Below are the code and all the weights of a small trained network. Each question names an input and a class and asks about switching units off, where a switched-off unit gives its printed mean instead of its output.

import numpy as np


def w(rows, s, z=0):
    codes = np.array(rows[::2]) - 128.0
    scale = np.full(codes.shape[1], s)
    scale[-1] = z or s
    return codes * scale


def f(y):
    return y / 2 * (1 + np.tanh(0.7978845608 * (y + 0.044715 * y**3)))


def log_softmax(a):
    a = a - a.max(-1, keepdims=True)
    return a - np.log(np.exp(a).sum(-1, keepdims=True))


def net(x, mask):
    res = np.array(x, float).reshape(1, 8) / 4 @ E
    y = f(res @ A[0][:, :-1].T + A[0][:, -1])
    res = res + np.where(mask, y, B[0][:, -1]) @ B[0][:, :-1]
    return log_softmax(res[-1] @ U[:, :-1].T + U[:, -1])


A, B = {}, {}
E = w([
[34,122,198,2,194,143,164,128,56],'x0',
[239,71,143,68,59,167,222,138,99],'x1',
[128,123,136,131,123,127,123,117,123],'x2',
[142,55,70,83,107,57,18,222,58],'x3',
[197,178,195,201,199,30,180,158,42],'x4',
[129,138,121,125,124,127,129,126,124],'x5',
[128,135,124,123,128,124,131,133,132],'x6',
[138,192,213,153,76,224,69,212,94],'x7',
],0.0066)
A[0] = w([
[222,57,137,78,67,141,215,105,119,68],'n0',
[159,193,174,169,196,46,141,147,60,103],'n1',
[69,117,171,50,162,123,147,114,86,51],'n2',
[111,182,159,140,163,181,200,76,182,61],'n3',
[100,189,197,117,101,185,89,173,88,1],'n4',
[38,137,186,32,187,138,144,143,74,24],'n5',
[81,91,89,63,72,195,99,109,202,29],'n6',
[138,45,64,83,131,61,49,212,42,122],'n7',
[123,193,190,148,88,207,92,191,113,69],'n8',
[116,174,155,149,142,169,200,73,170,98],'n9',
[179,176,151,151,184,70,158,162,82,105],'n10',
[96,174,160,137,146,168,202,74,165,51],'n11',
[32,168,121,169,180,115,72,104,130,30],'n12',
[67,166,134,161,190,91,57,121,196,38],'n13',
[93,78,86,108,195,59,180,41,168,34],'n14',
[120,184,123,185,104,150,186,94,170,3],'n15',
[200,166,177,172,165,53,168,147,85,79],'n16',
[123,199,195,151,92,223,82,165,106,43],'n17',
[141,169,162,151,186,177,194,77,172,30],'n18',
[73,133,81,70,92,207,75,111,205,99],'n19',
[58,114,184,61,163,131,150,150,86,9],'n20',
[83,83,83,115,187,41,157,57,174,58],'n21',
[194,128,97,250,82,92,72,137,208,48],'n22',
[109,96,187,47,156,152,173,135,74,15],'n23',
[150,68,55,88,146,66,204,59,135,79],'n24',
[73,170,117,161,183,103,56,89,152,65],'n25',
[255,61,124,65,79,153,166,137,105,43],'n26',
[163,175,157,180,172,80,163,149,61,46],'n27',
[219,118,102,231,50,127,113,141,187,95],'n28',
[46,167,121,181,151,86,80,95,144,56],'n29',
[46,161,97,155,177,73,39,145,140,53],'n30',
],0.0063,0.00095)
B[0] = w([
[117,220,206,77,122,205,195,189,44,219],'n0',
[42,44,104,183,66,153,177,77,179,222],'n1',
[147,132,35,95,192,108,101,53,156,194],'n2',
[163,160,190,142,74,51,49,163,187,212],'n3',
[187,72,62,153,174,114,112,174,80,188],'n4',
[151,152,53,63,197,100,105,28,180,227],'n5',
[35,34,121,214,55,165,189,58,182,219],'n6',
[136,179,254,131,17,7,4,142,241,254],'n7',
[190,44,49,202,177,139,96,208,62,203],'n8',
[167,152,188,139,73,56,41,167,180,205],'n9',
[51,60,119,169,62,147,176,70,174,199],'n10',
[165,145,163,133,86,57,58,131,192,202],'n11',
[127,189,174,78,142,183,181,154,74,187],'n12',
[127,192,200,84,130,192,187,162,68,191],'n13',
[201,41,67,220,163,125,110,222,65,214],'n14',
[144,148,138,93,131,58,62,125,166,181],'n15',
[49,68,114,164,80,162,173,54,170,218],'n16',
[192,48,53,192,163,134,107,224,50,205],'n17',
[121,146,169,134,83,83,53,142,160,200],'n18',
[32,28,117,201,37,174,172,60,177,226],'n19',
[141,161,52,67,203,99,114,29,162,195],'n20',
[201,61,85,197,156,150,115,230,55,211],'n21',
[155,180,46,23,230,124,127,14,174,240],'n22',
[144,175,108,61,168,148,137,77,137,202],'n23',
[178,94,121,186,153,153,126,221,50,207],'n24',
[129,189,191,104,130,186,185,174,83,185],'n25',
[118,208,212,71,104,168,181,162,95,220],'n26',
[36,43,108,183,78,164,161,60,162,199],'n27',
[153,191,32,10,225,131,139,7,143,235],'n28',
[137,182,181,91,143,181,166,176,82,185],'n29',
[133,219,219,87,92,167,180,163,93,200],'n30',
],0.0058,0.0062)
U = w([
[2,46,109,179,64,165,186,75,163,149],'0',
[159,173,41,36,235,107,109,44,155,91],'1',
[150,153,215,126,58,7,8,170,174,75],'2',
[133,202,220,77,128,210,223,191,68,254],'3',
[203,48,53,205,186,136,101,231,65,35],'4',
],0.0096,0.00056)

Each question gives the input, the list of numbers given to net, and the class t.
The units are the neurons (one row each of A and B). Each row of codes is followed by its name. A weight is (code - 128) times the scale printed after its matrix; where a second scale follows, it is the last column's (A, B and U).
mask holds one flag per neuron, in row order. A switched-off neuron (its flag False) gives its mean, the last column of its row in B, instead of its output. The means were averaged over made-up inputs and are rounded, as every weight is.
A unit's drop is (log p(t) with every unit on - log p(t) with that unit switched off) / (log p(t) with every unit on - log p(t) with every unit switched off).
The circuit of an input: a set's keep is (log p(t) with only the set's units on - log p(t) with every unit switched off) / (log p(t) with every unit on - log p(t) with every unit switched off). Starting from the 12 units with the biggest drops (on a tie, the unit counted first), units are removed one at a time, each time the one whose removal leaves the highest keep (on an exact tie, the one counted first), for as long as the keep stays at least 0.8.
circuit, biggest first: the units of the circuit, biggest drop first
most important unit: the unit with the biggest drop
k most important neurons: the k neurons with the biggest drops, biggest first
drop when u is switched off: that unit's drop, to one decimal
input [-5,-4,1,-8,-4,-8,7,8], class 2: 3 most important neurons	[n3 n9 n15]
input [3,-5,-6,-5,-3,-4,8,-6], class 4: most important unit	n14
input [-2,3,-2,-5,4,-4,1,-6], class 4: 4 most important neurons	[n7 n14 n24 n21]
input [5,-2,-3,-6,-2,-3,4,7], class 4: circuit, biggest first	[n17 n8]
input [-1,7,-4,-3,-1,1,0,-6], class 3: 2 most important neurons	[n0 n26]
input [-5,4,-3,4,-3,-1,-3,-2], class 1: 2 most important neurons	[n28 n22]
input [-2,-7,5,6,-4,2,4,1], class 3: circuit, biggest first	[n30 n13 n25]
input [6,-8,5,-8,2,-3,7,-4], class 2: 4 most important neurons	[n3 n11 n9 n18]
input [3,3,6,5,5,-4,3,-5], class 0: circuit, biggest first	[n1 n10]
input [-7,-1,-2,-1,-6,-7,4,8], class 4: 2 most important neurons	[n17 n8]
input [2,8,-2,-2,4,-1,-3,-6], class 3: 2 most important neurons	[n0 n26]
input [-2,-7,3,-3,8,8,-1,2], class 0: 2 most important neurons	[n1 n27]
input [1,8,5,-8,-8,-4,7,8], class 0: 2 most important neurons	[n6 n19]
input [4,6,4,-1,-3,-8,8,-1], class 3: circuit, biggest first	[n0]
input [-8,-1,-8,-1,2,-2,6,7], class 1: 2 most important neurons	[n28 n22]
input [-6,-4,-5,-7,2,8,4,-5], class 2: drop when n9 is switched off	0.5
input [-6,5,-4,7,2,2,4,2], class 2: drop when n28 is switched off	-0.3
input [8,8,5,-2,-3,-5,-7,0], class 1: drop when n20 is switched off	0.5
